a =
[[ 59  21 -31  45  31 -33 -17  46 -35   1   1  21]
 [-35   5   6  27 -15 -36 -20  33   2  15 -18  10]
 [-15   3  10  24   7 -33  -8  38 -31 -13   1  -7]
 [ 32  12 -43   5  11   1  -3 -24  29  28  -4  33]
 [ 55  14 -46  11  16  -1   0 -22  20  21   1  24]
 [ 40  12 -43   5   1   0  -2 -24  29  28  -3  30]
 [ 42  14 -48  15  14  -3   1 -17   9  15   5  15]
 [-14   6  -7  22 -17 -20 -19  12  27  32 -22  22]
 [ 60  19 -40  32  37 -19  -8  27 -32  -2   7  18]
 [ 28  10 -34  10  -2 -10  -8 -19  38  36 -12  22]
 [ 53  15 -48  11  13  -5   2 -18   8  15   7  24]
 [ 24  21 -29  60  12 -51 -24  54 -29   9  -8  20]
 [  3   4  10  23  12 -30 -13  39 -25  -5  -6  -2]
 [ 44  20 -36  42  27 -26 -12  36 -34  -2   6  26]]
Read off the entry in the bottom-right corner.
A: 26
Read off the fifth entry, reading row by row.
A: 31
The 1st entry in reading order -> 59
Read off the 2nd entry, reading row by row.
A: 21
The entry just left of the smallest entry: 12
Read off the entry directly below the smallest entry.
A: -30
Read off the first entry of the smallest entry's row.
A: 24
The entry directly above -1: 1
Read off the second entry on the diagonal from the top-right corner.
A: -18
Read off the entry just left of -46.
A: 14
Read off the fourth-last entry, reading row by row.
A: -34
The 3rd entry from the end, reading row by row: -2
Read off the entry just left of -40.
A: 19
The bottom-left entry: 44
The entry directly above -32 is 27
Read off the 1st entry on the diagonal from the top-right corner.
A: 21
The top entry of the column that holds the smallest entry: -33
The entry just right of the smallest entry: -24
The 3rd entry, reading row by row -> -31
Read off the entry just right of -32.
A: -2
The minimum -> -51
Read off the entry directly above the smallest entry.
A: -5
The 3rd entry on the diagonal from the top-right corner -> -13
Read off the third entry on the main diagonal.
A: 10
The 2nd entry on the main diagonal -> 5
The bottom entry of the column that holds the smallest entry -> -26

M =
array([[-484, -331,  709, -199, -923, -335,  117,  269, -354, -461, -483],
       [ 374, -570, -703,  371,  341, -271,   23, -524,  -25, -218,  544],
       [ 383,   12, -825, -370,  739, -420, -252, -778, -395,  -14,  -28],
       [  19, -970,  -12,  644, -375, -172,  176,  -13,  125, -436,  431]])
Indices start at 1.
The entry just left of 117 is -335
Read off the entry just right of the smallest entry.
Answer: -12
The entry at row 3, column 1: 383
The entry just right of -25 is -218
Read off the entry just left of -420.
Answer: 739
The bottom entry of the column that holds the largest entry is -375
The entry just left of -570 -> 374
The entry directly below -28 -> 431
The top-left entry is -484
Read off the entry just right of the largest entry.
Answer: -420
Read off the entry directly above the largest entry.
Answer: 341
The entry at row 1, column 2 is -331
Read off the entry just right of -354.
Answer: -461
Read off the entry directly above 431.
Answer: -28
The minimum -> -970
The top-right entry is -483
The entry just left of the largest entry: -370
Read off the entry just left of -436.
Answer: 125
Read off the entry at row 2, column 3.
Answer: -703
The entry directly above 341 is -923
Read off the entry directly above -703.
Answer: 709
Read off the entry directly above the smallest entry.
Answer: 12
Read off the entry just left of -461.
Answer: -354
The entry directly below -483 -> 544
Read off the entry just right of -420.
Answer: -252

[[-0.15  0.52 -0.57  0.01  1.19  1.28 -2.88  2.36 -0.22 -0.92 -0.56  0.19
  -0.57 -0.85  0.19 -1.39]
 [-1.05  0.18  1.26 -0.74 -1.14  0.50  0.37  0.26  0.57  2.12 -0.61 -1.58
  -1.63 -1.22 -0.62 -2.71]
 [-0.11  1.77  0.22 -0.41  0.75  1.24 -2.88  1.41 -0.46  0.18 -1.51  0.03
  -1.28 -0.59  0.61 -1.27]
 [-0.31  1.06  0.43 -0.42  0.11  0.77 -1.50  0.78 -0.15  0.63 -1.04 -0.37
  -1.12 -0.60  0.19 -1.32]
 [-0.09 -0.35 -0.66  0.17  0.69  0.52 -1.30  1.37 -0.04 -0.98  0.14  0.18
   0.08 -0.47 -0.13 -0.60]
 [ 0.02  0.97  0.05 -0.21  0.38  0.51 -1.46  0.52 -0.34 -0.02 -0.83  0.10
  -0.60 -0.17  0.37 -0.40]
 [ 0.18  1.99  0.97 -0.61 -0.50 -0.12 -0.33 -1.45 -0.58  1.30 -1.56 -0.05
  -1.00  0.50  0.77  0.47]]
The entry just right of -0.13 is -0.60
The entry just left of -1.04 -> 0.63
What is the entry just left of 1.06? -0.31
The entry just left of -0.83 -> -0.02
The entry just left of 0.10: -0.83
What is the entry just left of the largest entry? -2.88
What is the entry just left of -0.13? -0.47

Read these off the row that follows.
1) Give the third smallest entry.
2) Give the 3rd entry from the left.
3) Give the entry at the centre.
4) Give the entry just left of the largest entry.
-37,-3,-16,15,-49,35,-38,-25,-6,-28,23
1) -37
2) -16
3) 35
4) -49

[[-22  38  -5 -17  28]
 [-54 -16  58 -16 -60]
 [ 29  33 -52  34 -34]
 [ 22 -53  35  -8 -30]
 [-52 -35 -38  55  14]
 [-13  47 -21  10  53]
 [-52 -26 -45  -1  51]
 [-35 -37 -39 -16  16]
 [  7  11  28 -52 -30]
 [ 60   8  59  39   5]
 [ 29 -20 -52 -57  29]
 [ 10  32  23  46 -29]
 [-48 -15 -58  -6 -15]]
The last entry, reading row by row: -15
The smallest entry -> -60
Report the entry directly below 32.
Answer: -15
Report the first entry, reading row by row.
Answer: -22
The entry directly below -21 is -45
The entry just right of the largest entry is 8
The entry directly above -6 is 46
The smallest entry in the last row -> -58
Report the top entry of the column that holds the smallest entry.
Answer: 28
The entry directly below the centre entry: -39
The second largest entry is 59
Report the entry just left of 55.
Answer: -38
Report the 4th entry in reading order.
Answer: -17
Report the entry just right of the centre entry.
Answer: -1
The entry directly above -53: 33
The first entry of the largest entry's row: 60
Report the entry directly below the largest entry.
Answer: 29
The entry in the bottom-left corner: -48
Report the entry just left of the centre entry.
Answer: -26
The entry just right of -21 is 10
Report the 2nd entry on the diagonal from the top-right corner.
Answer: -16
Report the entry directly below 34.
Answer: -8
The entry directly below -13 -> -52
Report the entry directly above the largest entry.
Answer: 7
Report the smallest entry in the first column.
Answer: -54
The entry just left of 23 -> 32
The entry just left of 33 -> 29
The third entry on the diagonal from the top-right corner is -52
Report the second-last entry, reading row by row.
Answer: -6

m =
[[3 5 4 2 5 7 3 2 6 3 5]
 [4 2 5 5 3 4 4 3 4 3 4]
 [2 5 4 2 6 7 2 2 6 3 5]
 [4 3 4 6 3 4 3 2 5 3 3]
 [4 2 5 5 3 4 5 3 4 3 4]
 [4 2 5 5 3 4 4 3 4 3 4]
 [4 2 5 5 3 4 4 3 4 3 4]
 [2 6 4 2 6 7 2 2 6 3 5]]
Rows and columns are numbered from 1.
What is the entry in row 2 and column 2?
A: 2
The entry in the top-right corner: 5
What is the entry in row 3 and column 1?
A: 2
What is the entry at row 1, column 1?
A: 3
What is the bottom-left entry?
A: 2
What is the entry at row 2, column 1?
A: 4
The entry in row 1 and column 2 -> 5
The bottom-right entry: 5
What is the entry at row 1, column 3?
A: 4
